Below is a small trained network, with its code and all its weights. Each question gives an input and a class and asks what happens when units are switched off, that is, made to give their printed mean instead of their output.

import numpy as np


def w(rows, s, z=0):
    codes = np.array(rows[::2]) - 128.0
    scale = np.full(codes.shape[1], s)
    scale[-1] = z or s
    return codes * scale


def norm(h):
    return h / np.sqrt((h * h).mean(-1, keepdims=True) + 1e-5)


def f(y):
    return y / 2 * (1 + np.tanh(0.7978845608 * (y + 0.044715 * y**3)))


def log_softmax(a):
    a = a - a.max(-1, keepdims=True)
    return a - np.log(np.exp(a).sum(-1, keepdims=True))


def net(x, mask):
    res = np.array(x, float).reshape(1, 7) / 4 @ E
    u = 0
    for l in range(3):
        y = f(norm(res) @ A[l][:, :-1].T + A[l][:, -1])
        res = res + np.where(mask[u : u + 12], y, B[l][:, -1]) @ B[l][:, :-1]
        u += 12
    return log_softmax(norm(res)[-1] @ U[:, :-1].T + U[:, -1])


A, B = {}, {}
E = w([
[128,128,128,128,129],'x0',
[128,127,127,128,129],'x1',
[128,128,127,129,128],'x2',
[128,128,128,129,127],'x3',
[95,141,115,3,53],'x4',
[199,102,160,52,182],'x5',
[130,72,201,122,92],'x6',
],0.005)
A[0] = w([
[68,88,128,24,168,74],'0.n1',
[110,147,224,157,101,92],'0.n2',
[157,107,112,28,162,38],'0.n3',
[127,153,139,255,103,159],'0.n4',
[111,122,195,164,118,93],'0.n5',
[125,174,196,107,132,89],'0.n6',
[217,144,123,130,219,120],'0.n7',
[110,65,74,124,104,5],'0.n8',
[144,160,151,91,102,109],'0.n9',
[119,164,128,103,90,127],'0.n10',
[102,151,53,110,125,150],'0.n11',
[128,162,155,139,151,101],'0.n12',
],0.0068,0.0023)
B[0] = w([
[129,201,138,254,87,187],'0.n1',
[139,83,173,79,138,153],'0.n2',
[192,182,153,225,100,193],'0.n3',
[221,191,161,133,62,252],'0.n4',
[131,110,143,55,87,149],'0.n5',
[145,88,126,139,130,125],'0.n6',
[45,195,101,156,188,217],'0.n7',
[97,149,151,63,196,104],'0.n8',
[128,107,132,204,122,144],'0.n9',
[99,93,95,135,91,153],'0.n10',
[159,105,78,117,105,179],'0.n11',
[155,150,124,102,180,123],'0.n12',
],0.005,0.0035)
A[1] = w([
[44,131,78,150,39,163],'1.n1',
[92,132,76,197,122,186],'1.n2',
[139,30,165,100,190,47],'1.n3',
[163,201,164,49,79,243],'1.n4',
[144,154,179,102,90,254],'1.n5',
[135,189,38,124,103,93],'1.n6',
[147,173,85,152,99,111],'1.n7',
[98,79,141,140,132,44],'1.n8',
[144,76,163,158,228,180],'1.n9',
[5,44,171,116,115,39],'1.n10',
[131,100,181,136,254,53],'1.n11',
[152,103,194,209,138,221],'1.n12',
],0.0068,0.00087)
B[1] = w([
[86,80,156,47,168,254],'1.n1',
[134,69,140,84,145,194],'1.n2',
[196,175,14,61,89,143],'1.n3',
[152,164,107,244,186,228],'1.n4',
[140,71,222,185,181,206],'1.n5',
[228,110,80,96,106,246],'1.n6',
[151,73,33,98,177,221],'1.n7',
[131,184,114,119,142,108],'1.n8',
[51,134,70,36,24,191],'1.n9',
[118,88,3,227,189,149],'1.n10',
[94,89,87,98,114,197],'1.n11',
[101,128,109,19,84,240],'1.n12',
],0.0045,0.0032)
A[2] = w([
[46,157,120,125,254,14],'2.n1',
[215,188,98,107,127,112],'2.n2',
[130,179,179,156,140,105],'2.n3',
[37,78,125,184,117,3],'2.n4',
[112,104,174,159,78,140],'2.n5',
[120,57,127,137,94,103],'2.n6',
[114,108,79,113,208,128],'2.n7',
[143,74,33,105,194,101],'2.n8',
[136,150,217,163,144,170],'2.n9',
[198,153,101,182,139,90],'2.n10',
[18,121,140,177,162,59],'2.n11',
[106,101,113,23,143,51],'2.n12',
],0.0077,0.0018)
B[2] = w([
[74,217,235,98,194,158],'2.n1',
[89,127,107,218,185,249],'2.n2',
[105,97,157,69,68,143],'2.n3',
[79,59,75,186,143,139],'2.n4',
[81,117,199,145,161,181],'2.n5',
[111,181,100,125,196,167],'2.n6',
[121,158,191,125,71,182],'2.n7',
[114,128,254,103,88,253],'2.n8',
[149,109,208,44,67,186],'2.n9',
[150,97,49,159,175,226],'2.n10',
[67,149,86,192,184,133],'2.n11',
[139,147,29,73,103,202],'2.n12',
],0.0052,0.0035)
U = w([
[224,129,58,229,158,167],'0',
[139,86,69,30,57,198],'1',
[176,59,253,139,65,175],'2',
[8,28,124,199,160,5],'3',
[74,213,182,121,204,37],'4',
],0.015,0.0032)

Each question gives the input, the list of numbers given to net, and the class t.
The units are the neurons (one row each of A and B). Each row of codes is followed by its name. A weight is (code - 128) times the scale printed after its matrix; where a second scale follows, it is the last column's (A, B and U).
mask holds one flag per neuron, layer by layer. A switched-off neuron (its flag False) gives its mean, the last column of its row in B, instead of its output. The means were averaged over made-up inputs and are rounded, as every weight is.
A unit's drop is (log p(t) with every unit on - log p(t) with that unit switched off) / (log p(t) with every unit on - log p(t) with every unit switched off).
The circuit of an input: a set's keep is (log p(t) with only the set's units on - log p(t) with every unit switched off) / (log p(t) with every unit on - log p(t) with every unit switched off). Starting from the 12 units with the biggest drops (on a tie, the unit counted first), units are removed one at a time, each time the one whose removal leaves the highest keep (on an exact tie, the one counted first), for as long as the keep stays at least 0.8.
units of the circuit, in order: the units of the circuit, biggest drop first
most important unit: the unit with the biggest drop
k most important neurons: the k neurons with the biggest drops, biggest first
k most important neurons of layer l: the k neurons of layer l with the biggest drops, biggest first
drop of u: that unit's drop, to one decimal
input [6,-3,-1,-8,3,-2,6], class 3: units of the circuit, in order -> 1.n10, 0.n4
input [5,3,-1,-2,-1,-6,0], class 0: 2 most important neurons -> 0.n4, 1.n7
input [2,5,-5,7,-1,8,0], class 4: 3 most important neurons -> 0.n7, 0.n3, 2.n1
input [3,-4,3,8,-3,1,-7], class 4: 4 most important neurons -> 0.n7, 2.n1, 0.n3, 2.n8
input [2,-1,-6,6,7,1,5], class 2: units of the circuit, in order -> 0.n1, 1.n5
input [2,6,0,1,-3,3,-3], class 4: units of the circuit, in order -> 0.n7
input [-7,-4,4,-5,8,0,1], class 3: 3 most important neurons -> 0.n4, 1.n4, 1.n12
input [-4,-4,6,-2,-2,7,-1], class 4: 2 most important neurons -> 0.n7, 2.n1
input [-2,5,-2,-6,-6,-5,1], class 2: 2 most important neurons of layer 0 -> 0.n4, 0.n11
input [3,7,-1,-6,0,2,2], class 1: 2 most important neurons of layer 1 -> 1.n12, 1.n4
input [4,4,-3,-6,-1,8,2], class 1: 2 most important neurons -> 0.n4, 1.n9
input [7,3,7,-2,0,3,-1], class 4: 3 most important neurons -> 0.n7, 0.n4, 2.n1
input [1,3,0,5,4,1,-8], class 0: 2 most important neurons of layer 2 -> 2.n2, 2.n9
input [-5,-2,-7,4,8,-1,6], class 3: most important unit -> 0.n4
input [3,3,-5,1,-1,2,-6], class 4: 2 most important neurons -> 0.n7, 0.n4
input [1,5,-2,-6,-2,8,1], class 1: 4 most important neurons -> 1.n9, 0.n4, 1.n4, 1.n11
input [-8,6,3,-3,-4,-3,1], class 2: 2 most important neurons -> 0.n4, 2.n9
input [-8,2,-5,-3,1,-3,6], class 3: 2 most important neurons -> 1.n10, 0.n3
input [7,-1,0,3,2,3,0], class 0: 2 most important neurons of layer 1 -> 1.n7, 1.n1
input [-1,6,6,-6,8,-2,5], class 3: most important neuron -> 0.n4
input [-6,-4,5,2,-1,1,6], class 1: 2 most important neurons of layer 0 -> 0.n4, 0.n3
input [-6,-6,-5,-5,-5,-2,3], class 2: drop of 0.n4 -> 3.4
input [-3,1,-6,0,-5,5,7], class 1: drop of 0.n2 -> 0.0
input [-1,7,6,-7,3,-1,8], class 3: drop of 0.n4 -> 0.8
